Where the symbols take the units:
b: ZR->GJ, BG->JD, ZG->BF, JD->ZG, QS->ZZ, LG->HP, RD->RR, ZZ->BN, NL->JJ, RR->DM, NG->HJ, FJ->BG, NT->ZR, QR->FS, CR->HH, JJ->FJ, HH->RD, DM->HD, BF->PC, QL->QG, FT->QR, ZC->CM, HP->CR, BQ->LT, QG->JC, HJ->LJ, FS->CG, GJ->LG, CG->NL, FC->CN, CQ->ZC, LT->QL, NM->NT, CN->CQ, HD->FC, PC->QS, CM->NG, LJ->NM, JC->FT, BN->BQ
w: ZR->JJ, BG->NM, ZG->HJ, JD->LJ, QS->ZC, LG->CG, RD->JC, ZZ->CQ, NL->GJ, RR->QG, NG->BF, FJ->NT, NT->FJ, QR->CR, CR->QR, JJ->ZR, HH->FT, DM->QL, BF->NG, QL->DM, FT->HH, ZC->QS, HP->FS, BQ->FC, QG->RR, HJ->ZG, FS->HP, GJ->NL, CG->LG, FC->BQ, CQ->ZZ, LT->HD, NM->BG, CN->BN, HD->LT, PC->CM, CM->PC, LJ->JD, JC->RD, BN->CN

The rows follow the links: the fewer symbols apart two units are, the more alike their rows tend to be.

Each row is also shifted at random along 3 hidden directions that mean nothing.

Some units, each with a row of numbers:
FC (-488, -149, 391, -89, -398, -160, -226, -481, -365, 723, 389, 472, -56, 375, -112, -232, -8, 551, 297, 139, 352, -183, -230, 95, 234, -656, 258, 230, -170, -115, -540, 273, 317, 130, -185, -499, 231, -232, 202, -305, -296, 169, 617, -167, -3)
ZR (429, 8, 386, -221, -375, -82, 97, 452, -115, -88, 583, -417, 165, 210, -140, -180, 159, -371, 745, 200, 668, 225, -102, 182, -592, -904, 354, 166, 37, -105, -537, -125, 234, 26, -317, 344, 308, -877, -294, -140, 170, 183, -398, -788, 110)
BG (-104, -467, -538, -187, -190, 47, -532, -252, -516, -490, 128, 194, -152, 155, -402, 197, 218, 38, -214, 44, -152, -625, 74, -371, 107, -78, -761, 11, -506, -430, 27, 590, 386, -396, 35, -378, 252, 55, 16, 68, 16, -626, 337, 161, -295)
HP (359, -88, -612, 184, -133, -296, -364, 468, 359, -1014, 207, -415, 108, -70, 204, 245, -510, -209, 22, -244, -15, -27, -268, -476, -356, 459, -603, 63, -373, 174, -100, 229, -395, -145, -262, 414, 14, 775, -284, 238, -411, -445, -380, 307, -662)
QR (499, 263, 390, 54, 258, -174, 165, 554, 416, 132, -533, -213, -19, 56, 120, -249, -62, -603, 499, -206, 66, -316, 244, -21, -320, 65, 563, 329, 296, 281, -72, 154, -198, -26, 370, 377, -641, -78, -800, -145, -463, 311, -539, -101, 587)
RR (-191, -371, 219, 112, 194, 51, -389, -307, -392, 713, -627, 553, 92, 58, -189, -251, 375, -105, -322, 83, -677, -1028, 257, 343, 359, 252, 482, -109, -196, -22, 375, 592, 280, 26, 466, -593, -246, -358, -349, 223, -5, 227, 233, 533, 174)
JJ (158, -425, -166, -16, -322, 308, -475, 335, -88, -248, 764, -90, 437, 144, -25, 184, 43, -190, -338, 67, -447, -245, -495, -46, -172, -190, -124, -326, -526, -122, 240, -14, -53, 6, -520, 88, 937, 180, 125, 429, 596, -17, -64, 119, -896)
CR (359, -299, -564, 124, 282, 97, -328, 292, 301, -877, -160, -251, 94, -98, 257, 258, -16, -278, 49, -291, -120, -373, 19, -316, -259, 213, -628, -97, -464, 277, 174, 156, -389, -299, 22, 78, -239, 573, -175, 420, 40, -586, -296, 180, -253)
ZG (-334, -306, -301, -247, 427, -201, -304, -380, -238, -140, -625, 107, 178, -419, -251, 124, -237, 549, -56, 157, 506, -160, 320, -209, 325, 172, -329, 173, -298, -163, -124, 160, 202, -68, 219, -358, -824, -145, 540, 227, -36, -380, 528, -506, 97)
FS (376, 24, 551, 198, 137, -186, 25, 516, 414, 204, -198, -546, 314, -10, 415, -63, -132, -628, 166, -516, 22, -552, 11, 412, -140, -230, 638, 107, 154, 606, 177, -48, -215, -63, 48, 221, -363, -181, -422, 655, 165, 534, -868, -674, 251)
CM (-256, 284, -648, 78, 191, 248, 385, -123, 554, -532, -90, -93, -187, -461, 323, 309, 80, 430, -191, -9, -112, 880, 151, -224, 95, 377, -769, -256, 285, 39, 86, -697, -392, -114, 26, 45, -146, 479, 675, -172, 283, -564, 201, -45, 80)
QG (122, 515, -505, -73, 264, -36, 478, 243, -438, -674, -362, -303, -348, 27, -338, 230, -94, -450, -55, -182, 122, -65, 128, -158, 90, -167, -484, 214, 737, -166, 144, -441, 368, -491, 123, 55, -533, -133, -238, 360, 126, -670, -814, -401, 651)
FJ (70, -254, -409, -76, -354, 193, -461, 59, -333, -570, 457, -105, 318, 337, -246, 284, 211, -19, -266, 38, -370, -329, -233, -142, 13, -272, -533, -241, -553, -309, 260, 284, 257, -201, -324, -72, 782, 25, 160, 537, 396, -259, -44, 39, -682)
JC (373, 375, -335, -191, 534, -86, 335, 392, -208, -703, -513, -819, 207, -392, -110, 282, -321, -290, 115, -15, 502, 318, 212, -138, -123, 236, -261, 50, 273, -196, 91, -581, 258, -13, 106, 333, -932, 81, 123, 638, 63, -186, -637, -773, 418)
BF (-501, -144, -71, 101, 374, -298, -172, -516, -38, 355, -650, 111, 153, -324, -102, -65, -279, 474, 82, -110, 332, -394, 253, -133, 449, 235, 18, 210, -189, 99, -185, 194, -10, -40, 336, -580, -895, -35, 160, 62, -325, 19, 391, -316, 320)
NT (465, 327, 480, -65, -162, 5, 204, 363, -461, 339, 207, -88, -14, 159, -304, -301, -125, -555, 399, 326, -83, 191, -190, 304, -270, -58, 652, 149, 462, -353, -231, -44, 428, 215, -27, 620, 115, -359, -451, -280, -250, 473, -611, 230, 78)
QL (134, 305, -512, -214, 25, -33, 456, 6, -416, -620, 150, -75, -454, 47, -475, 145, 217, -136, 197, 185, 9, 475, -2, -195, -156, -290, -578, -103, 493, -419, 3, -432, 452, -195, -15, 290, 256, -127, 44, -339, 86, -738, -175, -98, 333)

Start here and follow the symbols in turn, left to right. Where do you end up?
Answers are names.
(-358, -329, -515, -39, 283, -145, -373, -331, -725, -296, -334, 29, 56, -13, -405, 257, -340, 100, -268, 59, -191, -731, -150, -456, 562, 424, -505, 42, -324, -242, 204, 391, 407, -261, 30, -375, -448, 254, 103, 674, -334, -572, 202, 83, -265)
w b: NM
(265, -431, -321, 252, 375, 159, -373, 174, 340, -360, -594, 221, -14, -294, 80, 33, 117, -325, -300, -41, -698, -568, 234, -303, -153, 972, -383, -121, -481, 82, 411, 637, -323, -43, 308, 103, -105, 642, -381, -196, -157, -262, 118, 1063, -419)
w b w b: HH
(-438, 79, -539, 227, -246, -29, 423, -436, 599, -332, 334, 422, -488, 209, 181, 262, 159, 340, 67, -127, 83, 202, -36, -332, 250, -251, -669, 262, 395, 466, -146, -60, -304, -363, 128, -442, 25, 394, 246, -301, -148, -697, 459, -13, 366)
b w w w: PC
(594, -257, -335, 94, -352, -209, -211, 544, 394, -792, 642, -550, 203, -13, 245, 236, -193, -271, 498, -20, 413, 366, -105, -321, -588, -232, -389, 38, -262, 19, -580, -121, -346, 53, -326, 543, 320, 183, -48, -129, -76, -267, -277, -209, -578)
w w w: CG
(201, 482, 628, -189, 168, 15, 618, 90, -761, 438, -247, -402, 74, 90, -322, -270, -448, -513, -469, -71, -384, 67, 61, 287, 262, 409, 802, -60, 699, -388, 492, -481, 401, 96, -106, 349, -130, -175, -343, 654, -85, 599, -917, 211, 55)
b b b: GJ
(474, 61, 18, -7, -603, -242, 119, 716, -212, -343, 605, -409, -165, 479, -89, -56, -532, -542, 210, -32, 162, -387, -465, -327, -187, 9, 89, 447, 181, -40, -307, 88, 76, 82, -322, 499, 164, 327, -757, 129, -866, -8, -620, 184, -535)
w b: JJ
(-214, -519, 492, -137, 88, -11, -374, -349, -424, 865, -127, 259, 368, -158, -354, -202, 74, 282, -157, 217, -278, -289, 2, 384, 264, 276, 460, -16, -459, -409, 62, 272, 278, 276, 133, -332, -153, -331, 248, 180, -209, 713, 476, 378, -383)
b b w: BQ
(-601, 317, 583, 282, -251, -124, 349, -345, 278, 1012, 156, 497, -76, 624, 59, -254, -222, 161, -448, -590, -525, -220, -369, 225, 493, -151, 847, 177, 551, 424, 270, -6, -211, 86, -89, -557, 326, 275, 80, 132, -151, 534, 90, 307, 265)
w b: ZC
(-430, 197, -372, 196, -487, -175, 115, -649, 347, -33, 621, 118, -259, 343, 209, 141, -442, 476, -151, -88, 295, 173, -392, -340, 442, -49, -356, 297, 66, 166, -267, -97, -261, -179, -342, -328, 140, 468, 435, -46, -516, -433, 384, -38, -388)
b b b b: HJ
(409, 455, 95, 120, 307, -519, 202, 379, -202, -64, -643, -334, -414, 205, -331, -128, -862, -700, -102, -67, -249, -367, 24, -323, 185, 916, 450, 645, 616, 101, 147, 89, 81, -125, 426, 503, -945, 662, -942, 317, -1226, 143, -773, 608, 121)
b b: FS
(365, -19, 601, 274, -218, -103, -41, 418, 368, 306, 268, -385, 271, 501, 313, -315, -211, -660, -331, -313, -465, -716, -314, 189, 41, -25, 707, -2, -27, 386, 436, 238, -333, 86, -286, 352, 360, 430, -637, 729, -66, 563, -751, 428, -434)
b w w b: JJ
(251, 137, -48, -63, 394, 277, 433, 38, 185, 94, -538, 458, -670, -595, -82, -30, 488, 91, -90, 389, -356, 956, 444, 11, -349, 602, 31, -346, 360, -171, 182, -123, -214, 118, 391, 435, -148, 150, -30, -1200, 217, 96, 222, 889, 760)
w w: HJ
(-428, -366, 343, -168, -75, -40, -425, -359, -475, 824, 361, 203, 444, -148, 18, -200, -350, 536, -161, 212, 237, 103, -223, 299, 136, 199, 533, 25, -636, -626, -138, 60, 134, 377, -199, -268, 3, -221, 641, -56, -164, 826, 744, 37, -548)
w w w: LT
(-400, 504, 339, 133, -392, 217, 510, -437, 47, 685, 322, 512, -138, 736, -51, -96, 507, 46, -420, -428, -305, -484, -174, 535, 601, -1104, 555, 87, 726, 476, 290, -239, -94, -278, -94, -598, 666, -285, -43, 604, 458, 198, -244, -627, 563)
b w w b: LT
(306, 248, 346, -22, 273, 129, 427, 134, -325, 389, -759, 672, -717, 163, -311, -277, 777, -439, 494, 281, -340, 23, 582, 380, -321, -362, 506, 42, 657, 135, 32, 255, 317, -146, 587, 70, -93, -660, -754, -832, 159, 240, -90, 263, 1436)
b b: NT
(-566, 2, 419, 123, 378, -291, -122, -528, 87, 696, -410, -38, 366, -208, 203, -108, -467, 748, -219, -98, 142, -127, 260, 237, 481, 425, 470, 170, 6, 186, 78, -253, -244, 73, 122, -435, -730, 106, 540, 544, -325, 620, 319, -296, 2)
b b b: BN
(-154, 451, -79, 27, -602, 255, 402, -233, -93, 52, 637, 286, -160, 223, -14, 31, 356, 246, -264, 10, -395, 561, -202, 63, 217, -586, -53, -339, 527, -45, 119, -350, 81, -37, -346, -44, 1063, -123, 264, -310, 245, -122, 14, 196, 7)
w b: CN
(-454, 61, 533, 143, 209, -134, 79, -537, 509, 957, -99, 94, 266, -157, 293, -174, -83, 542, -105, -205, 14, 56, 133, 188, 466, 175, 642, -63, 100, 343, 14, -69, -250, 183, 120, -274, -284, 31, 544, 113, -96, 536, 425, -111, 133)
w b: CM
(-76, 346, -336, 110, 381, 352, 379, -176, 450, -273, -733, 664, -718, -354, 166, 106, 930, 174, 392, 36, -116, 402, 534, -52, -166, -277, -293, -86, 495, 315, 35, -139, -273, -221, 564, -8, -177, -36, -154, -920, 374, -396, 235, 62, 1226)
w w b w: ZG
